Here is a tiny trained network, its code and every weight. The questions are about switching its units off for an input and a class, where a switched-off unit gives its printed mean instead of its output.

import numpy as np


def w(rows, s, z=0):
    codes = np.array(rows[::2]) - 128.0
    scale = np.full(codes.shape[1], s)
    scale[-1] = z or s
    return codes * scale


def f(y):
    return np.maximum(y, 0)


def log_softmax(a):
    a = a - a.max(-1, keepdims=True)
    return a - np.log(np.exp(a).sum(-1, keepdims=True))


def net(x, mask):
    res = np.array(x, float).reshape(1, 4) / 4 @ E
    y = f(res @ A[0][:, :-1].T + A[0][:, -1])
    res = res + np.where(mask, y, B[0][:, -1]) @ B[0][:, :-1]
    return log_softmax(res[-1] @ U[:, :-1].T + U[:, -1])


A, B = {}, {}
E = w([
[112,22,95,23],'x0',
[6,149,160,130],'x1',
[129,130,127,127],'x2',
[115,89,26,211],'x3',
],0.012)
A[0] = w([
[147,158,157,169,180],'n1',
[152,172,190,52,84],'n2',
[50,124,153,92,67],'n3',
[107,77,114,79,103],'n4',
[150,232,101,143,100],'n5',
[147,149,2,164,84],'n6',
[196,217,185,18,171],'n7',
[244,123,88,120,25],'n8',
[116,90,92,98,62],'n9',
[13,163,109,148,35],'n10',
[75,175,222,170,72],'n11',
[108,100,1,208,1],'n12',
[103,170,132,200,167],'n13',
[208,121,108,135,50],'n14',
[227,127,124,110,7],'n15',
[41,140,136,141,39],'n16',
[128,77,84,55,209],'n17',
[128,96,163,76,202],'n18',
[108,58,85,92,195],'n19',
[184,193,121,186,162],'n20',
[129,168,120,178,161],'n21',
[154,152,197,87,107],'n22',
[135,240,50,229,187],'n23',
[143,74,103,80,175],'n24',
[151,152,215,174,181],'n25',
[109,110,20,186,39],'n26',
[250,122,129,146,65],'n27',
[57,119,77,44,66],'n28',
[188,129,112,126,74],'n29',
[103,114,50,177,89],'n30',
],0.014,0.0012)
B[0] = w([
[195,180,79,82,172],'n1',
[91,57,91,46,202],'n2',
[95,146,155,147,187],'n3',
[167,190,94,188,197],'n4',
[208,199,91,115,185],'n5',
[104,59,167,24,220],'n6',
[47,29,60,80,230],'n7',
[97,119,226,171,208],'n8',
[163,174,135,114,183],'n9',
[22,172,214,200,199],'n10',
[155,88,141,145,203],'n11',
[111,24,106,69,250],'n12',
[149,194,155,108,191],'n13',
[61,128,212,203,182],'n14',
[85,112,166,229,189],'n15',
[71,140,218,194,180],'n16',
[191,231,77,144,224],'n17',
[160,135,90,105,186],'n18',
[237,254,122,111,217],'n19',
[184,175,103,132,200],'n20',
[226,190,106,127,177],'n21',
[64,65,60,29,186],'n22',
[150,188,118,101,244],'n23',
[251,209,142,182,204],'n24',
[128,224,12,124,185],'n25',
[71,33,89,61,226],'n26',
[85,83,201,220,204],'n27',
[172,199,177,170,208],'n28',
[81,151,194,186,167],'n29',
[101,33,45,84,204],'n30',
],0.0059,0.016)
U = w([
[253,185,76,120,188],'0',
[129,53,60,59,178],'1',
[118,114,242,209,1],'2',
],0.013,0.00099)

Each question gives the input, the list of numbers given to net, and the class t.
The units are the neurons (one row each of A and B). Each row of codes is followed by its name. A weight is (code - 128) times the scale printed after its matrix; where a second scale follows, it is the last column's (A, B and U).
mask holds one flag per neuron, in row order. A switched-off neuron (its flag False) gives its mean, the last column of its row in B, instead of its output. The means were averaged over made-up inputs and are rounded, as every weight is.
A unit's drop is (log p(t) with every unit on - log p(t) with that unit switched off) / (log p(t) with every unit on - log p(t) with every unit switched off).
unit that matters most: the unit with the biggest drop
k most important neurons: the k neurons with the biggest drops, biggest first
drop when u is switched off: that unit's drop, to one decimal
input [-7,6,5,6], class 0: unit that matters most => n23
input [-7,-2,-2,8], class 1: 4 most important neurons => [n12 n26 n6 n30]
input [7,-5,-5,6], class 0: 2 most important neurons => [n19 n24]
input [-6,6,4,2], class 0: 2 most important neurons => [n23 n21]
input [-7,6,-1,7], class 0: 2 most important neurons => [n23 n21]
input [-4,-5,6,5], class 1: 2 most important neurons => [n12 n26]
input [-7,-1,4,8], class 1: 3 most important neurons => [n12 n26 n6]
input [-7,-1,-8,8], class 1: 3 most important neurons => [n12 n26 n6]
input [7,7,-1,4], class 0: 2 most important neurons => [n19 n17]
input [8,7,6,-8], class 0: 3 most important neurons => [n28 n17 n4]
input [-5,-6,7,6], class 1: 4 most important neurons => [n12 n26 n6 n30]
input [-2,-6,1,7], class 1: 2 most important neurons => [n12 n26]
input [6,8,3,-1], class 2: 2 most important neurons => [n10 n16]
input [-4,-2,0,-5], class 1: unit that matters most => n7
input [-4,-6,4,0], class 2: drop when n27 is switched off => 0.1
input [-6,-8,-4,-6], class 2: drop when n27 is switched off => 0.7
input [-4,-5,-3,-2], class 2: drop when n27 is switched off => 0.6
input [4,-4,-3,-7], class 1: drop when n7 is switched off => 0.4
